Here is a tiny trained network, its code and every weight. The questions are about switching its units off for an input and a target symbol, where a switched-off unit gives its printed mean instead of its output.

import numpy as np


def w(rows, s, z=0):
    codes = np.array(rows[::2]) - 128.0
    scale = np.full(codes.shape[1], s)
    scale[-1] = z or s
    return codes * scale


def f(y):
    return y / 2 * (1 + np.tanh(0.7978845608 * (y + 0.044715 * y**3)))


def softmax(a):
    e = np.exp(a - a.max(-1, keepdims=True))
    return e / e.sum(-1, keepdims=True)


def log_softmax(a):
    a = a - a.max(-1, keepdims=True)
    return a - np.log(np.exp(a).sum(-1, keepdims=True))


def net(x, mask):
    ids = ['ΔΨΩαγεζηθλξπστφ'.index(c) for c in x.split()]
    T = len(ids)
    res = E[ids] + P[:T]
    u = 0
    for l in range(2):
        q, k, v = (res @ M[l].T for M in (Q, K, V))
        z = softmax(np.where(np.tri(T) > 0, q @ k.T / 2**0.5, -1e9)) @ v
        res = res + np.where(mask[u], z, O[l][:, -1]) @ O[l][:, :-1]
        u += 1
        y = f(res @ A[l][:, :-1].T + A[l][:, -1])
        res = res + np.where(mask[u : u + 16], y, B[l][:, -1]) @ B[l][:, :-1]
        u += 16
    return log_softmax(res[-1] @ U[:, :-1].T + U[:, -1])


Q, K, V, O, A, B = {}, {}, {}, {}, {}, {}
E = w([
[151,75,148],'Δ',
[139,157,187],'Ψ',
[149,78,141],'Ω',
[126,65,66],'α',
[109,195,98],'γ',
[121,208,161],'ε',
[109,162,49],'ζ',
[117,162,103],'η',
[158,59,185],'θ',
[90,242,124],'λ',
[163,79,160],'ξ',
[63,243,57],'π',
[161,1,114],'σ',
[127,105,126],'τ',
[127,142,126],'φ',
],0.0091)
P = w([
[205,181,130],'0',
[115,115,154],'1',
[47,104,98],'2',
[162,131,7],'3',
[128,122,167],'4',
[63,92,129],'5',
[162,135,8],'6',
[130,120,164],'7',
[70,93,169],'8',
[165,131,11],'9',
[130,117,157],'10',
[75,95,191],'11',
[164,132,11],'12',
[130,117,155],'13',
],0.015)
Q[0] = w([
[254,160,154],'0.h1',
[88,91,80],'0.h1',
],0.0083)
K[0] = w([
[247,255,62],'0.h1',
[68,130,217],'0.h1',
],0.0053)
V[0] = w([
[62,170,91],'0.h1',
[253,216,161],'0.h1',
],0.0048)
O[0] = w([
[132,1,137,158],'0.h1',
[203,188,202,2],'0.h1',
],0.0048,0.0004)
A[0] = w([
[162,173,132,157],'0.n1',
[53,137,80,211],'0.n2',
[54,141,160,190],'0.n3',
[91,2,42,178],'0.n4',
[201,136,63,255],'0.n5',
[83,113,159,127],'0.n6',
[202,106,166,192],'0.n7',
[111,97,82,135],'0.n8',
[98,134,46,60],'0.n9',
[112,146,130,121],'0.n10',
[137,179,123,150],'0.n11',
[88,115,87,52],'0.n12',
[106,151,140,120],'0.n13',
[121,87,162,122],'0.n14',
[113,162,142,154],'0.n15',
[86,89,173,121],'0.n16',
],0.011,0.0039)
B[0] = w([
[159,207,101,143],'0.n1',
[125,29,174,190],'0.n2',
[47,64,124,166],'0.n3',
[67,248,120,254],'0.n4',
[242,150,42,223],'0.n5',
[83,57,140,145],'0.n6',
[253,143,184,160],'0.n7',
[152,132,196,163],'0.n8',
[181,42,201,165],'0.n9',
[90,137,108,125],'0.n10',
[116,200,78,139],'0.n11',
[178,138,165,135],'0.n12',
[70,153,119,125],'0.n13',
[137,65,126,142],'0.n14',
[61,184,112,133],'0.n15',
[116,34,123,157],'0.n16',
],0.006,0.0076)
Q[1] = w([
[76,76,158],'1.h1',
[255,169,140],'1.h1',
],0.0093)
K[1] = w([
[56,2,107],'1.h1',
[190,149,205],'1.h1',
],0.0096)
V[1] = w([
[151,135,8],'1.h1',
[164,95,145],'1.h1',
],0.016)
O[1] = w([
[90,178,203,255],'1.h1',
[197,6,204,128],'1.h1',
],0.013,0.0033)
A[1] = w([
[122,126,134,90],'1.n1',
[41,170,78,35],'1.n2',
[68,206,93,137],'1.n3',
[85,7,126,188],'1.n4',
[76,193,112,155],'1.n5',
[233,84,138,105],'1.n6',
[37,177,160,37],'1.n7',
[111,133,181,104],'1.n8',
[68,81,57,74],'1.n9',
[132,198,82,22],'1.n10',
[195,150,96,66],'1.n11',
[113,134,181,106],'1.n12',
[105,114,40,39],'1.n13',
[107,106,28,51],'1.n14',
[211,113,133,2],'1.n15',
[149,78,142,131],'1.n16',
],0.011,0.0087)
B[1] = w([
[110,98,131,117],'1.n1',
[252,126,96,165],'1.n2',
[41,110,145,190],'1.n3',
[127,203,91,251],'1.n4',
[63,133,148,186],'1.n5',
[163,68,112,181],'1.n6',
[194,8,91,151],'1.n7',
[152,87,178,142],'1.n8',
[104,81,117,206],'1.n9',
[114,67,67,145],'1.n10',
[100,172,36,144],'1.n11',
[145,103,174,144],'1.n12',
[144,85,197,168],'1.n13',
[146,71,179,181],'1.n14',
[23,97,65,141],'1.n15',
[98,111,118,149],'1.n16',
],0.011)
U = w([
[72,12,95,99],'Δ',
[142,56,28,117],'Ψ',
[51,139,36,99],'Ω',
[197,134,137,224],'α',
[54,138,167,86],'γ',
[174,142,232,166],'ε',
[74,252,66,146],'ζ',
[115,227,149,156],'η',
[191,231,4,186],'θ',
[73,170,176,121],'λ',
[172,221,147,189],'ξ',
[199,118,123,139],'π',
[88,66,240,49],'σ',
[204,2,209,2],'τ',
[207,103,106,130],'φ',
],0.0077,0.0065)

Each question gives the input, a string of symbols that net reads in full, and the target symbol t.
The units are the heads (2 rows each of Q, K, V and O) and the neurons (one row each of A and B). Each row of codes is followed by its name. A weight is (code - 128) times the scale printed after its matrix; where a second scale follows, it is the last column's (O, A, B and U).
mask holds one flag per unit, layer by layer, with each layer's heads first. A switched-off unit (its flag False) gives its mean, the last column of its rows in O or B, instead of its output. The means were averaged over made-up inputs and are rounded, as every weight is.
A unit's drop is (log p(t) with every unit on - log p(t) with that unit switched off) / (log p(t) with every unit on - log p(t) with every unit switched off).
The circuit of an input: a set's keep is (log p(t) with only the set's units on - log p(t) with every unit switched off) / (log p(t) with every unit on - log p(t) with every unit switched off). Starting from the 12 units with the biggest drops (on a tie, the unit counted first), units are removed one at a time, each time the one whose removal leaves the highest keep (on an exact tie, the one counted first), for as long as the keep stays at least 0.8.
units of the circuit, in order: the units of the circuit, biggest drop first
unit that matters most: the unit with the biggest drop
k most important neurons: the k neurons with the biggest drops, biggest first
k most important neurons of layer l: the k neurons of layer l with the biggest drops, biggest first
input φ ε λ, target Δ: 4 most important neurons of layer 1	1.n9; 1.n14; 1.n13; 1.n3
input λ σ Δ α ε σ ξ, target Ω: 2 most important neurons of layer 0	0.n11; 0.n1
input Ψ σ Ψ Ψ ε Ψ Ψ, target θ: units of the circuit, in order	1.n11; 0.n5
input θ γ Ψ η λ φ γ, target Ψ: units of the circuit, in order	0.n7; 1.h1; 0.n5; 1.n11
input τ ζ λ θ Ψ ε, target Δ: 2 most important neurons	1.n9; 1.n14
input Ψ α Δ θ φ ζ η α Ψ Ψ, target θ: 2 most important neurons	0.n7; 0.n4
input π ε σ ξ, target Δ: 4 most important neurons	1.n7; 1.n10; 1.n3; 0.n11
input Ψ α σ σ τ π Ω, target θ: units of the circuit, in order	0.n5; 1.n11
input Ω α ε σ τ σ ε Δ ζ, target Δ: 3 most important neurons	1.n9; 0.n4; 1.n14
input θ ε τ τ α γ Ψ σ σ Δ ξ, target τ: units of the circuit, in order	0.n7; 1.h1
input σ α Ψ Ψ α Ψ τ σ γ, target Δ: units of the circuit, in order	1.n9; 0.n5; 1.h1; 0.n3
input θ ζ Ψ σ ε σ ε π Ω φ, target Ψ: 2 most important neurons of layer 0	0.n7; 0.n4
input Ψ σ ξ Ψ ε, target σ: 3 most important neurons of layer 0	0.n5; 0.n2; 0.n9
input θ λ Ω ε, target Ψ: 4 most important neurons	0.n4; 0.n7; 1.n6; 1.n15
input ε α α ε Ψ Ψ α π φ ξ, target ζ: 3 most important neurons of layer 0	0.n11; 0.n1; 0.n2
input ζ φ Ψ, target Δ: units of the circuit, in order	1.n14; 0.n5; 1.h1; 0.n3
input ξ Ψ θ Ω Ψ θ σ θ π ε γ ζ, target Δ: unit that matters most	1.n9
input π σ λ τ ζ φ Ψ α ζ θ, target Δ: unit that matters most	1.h1
input π Ψ φ σ η Ψ α, target Δ: 2 most important neurons of layer 0	0.n11; 0.n1
input Ψ ζ Ψ τ α ε σ, target θ: 2 most important neurons of layer 0	0.n7; 0.n5
input Ψ σ α σ, target θ: unit that matters most	0.n7
input ξ η Δ σ φ Ψ γ Ω ε ε Ψ ζ ε ε, target σ: 2 most important neurons of layer 1	1.n4; 1.n2
input ε Ψ φ τ σ Ψ τ, target ζ: 3 most important neurons of layer 0	0.n11; 0.n1; 0.n5
input γ σ φ σ Δ ξ σ Ψ ε, target Δ: 4 most important neurons of layer 0	0.n5; 0.n3; 0.n4; 0.n7
input ε σ ε ε θ α Ψ, target ζ: 4 most important neurons of layer 0	0.n11; 0.n1; 0.n2; 0.n4
input α σ Δ Ω ε θ α φ Ψ Ψ τ τ φ, target ε: 2 most important neurons	0.n4; 0.n5
input α ε Ψ Ψ Ψ Ψ ξ, target ε: 2 most important neurons of layer 0	0.n4; 0.n5
input ξ σ φ, target Δ: unit that matters most	1.n9
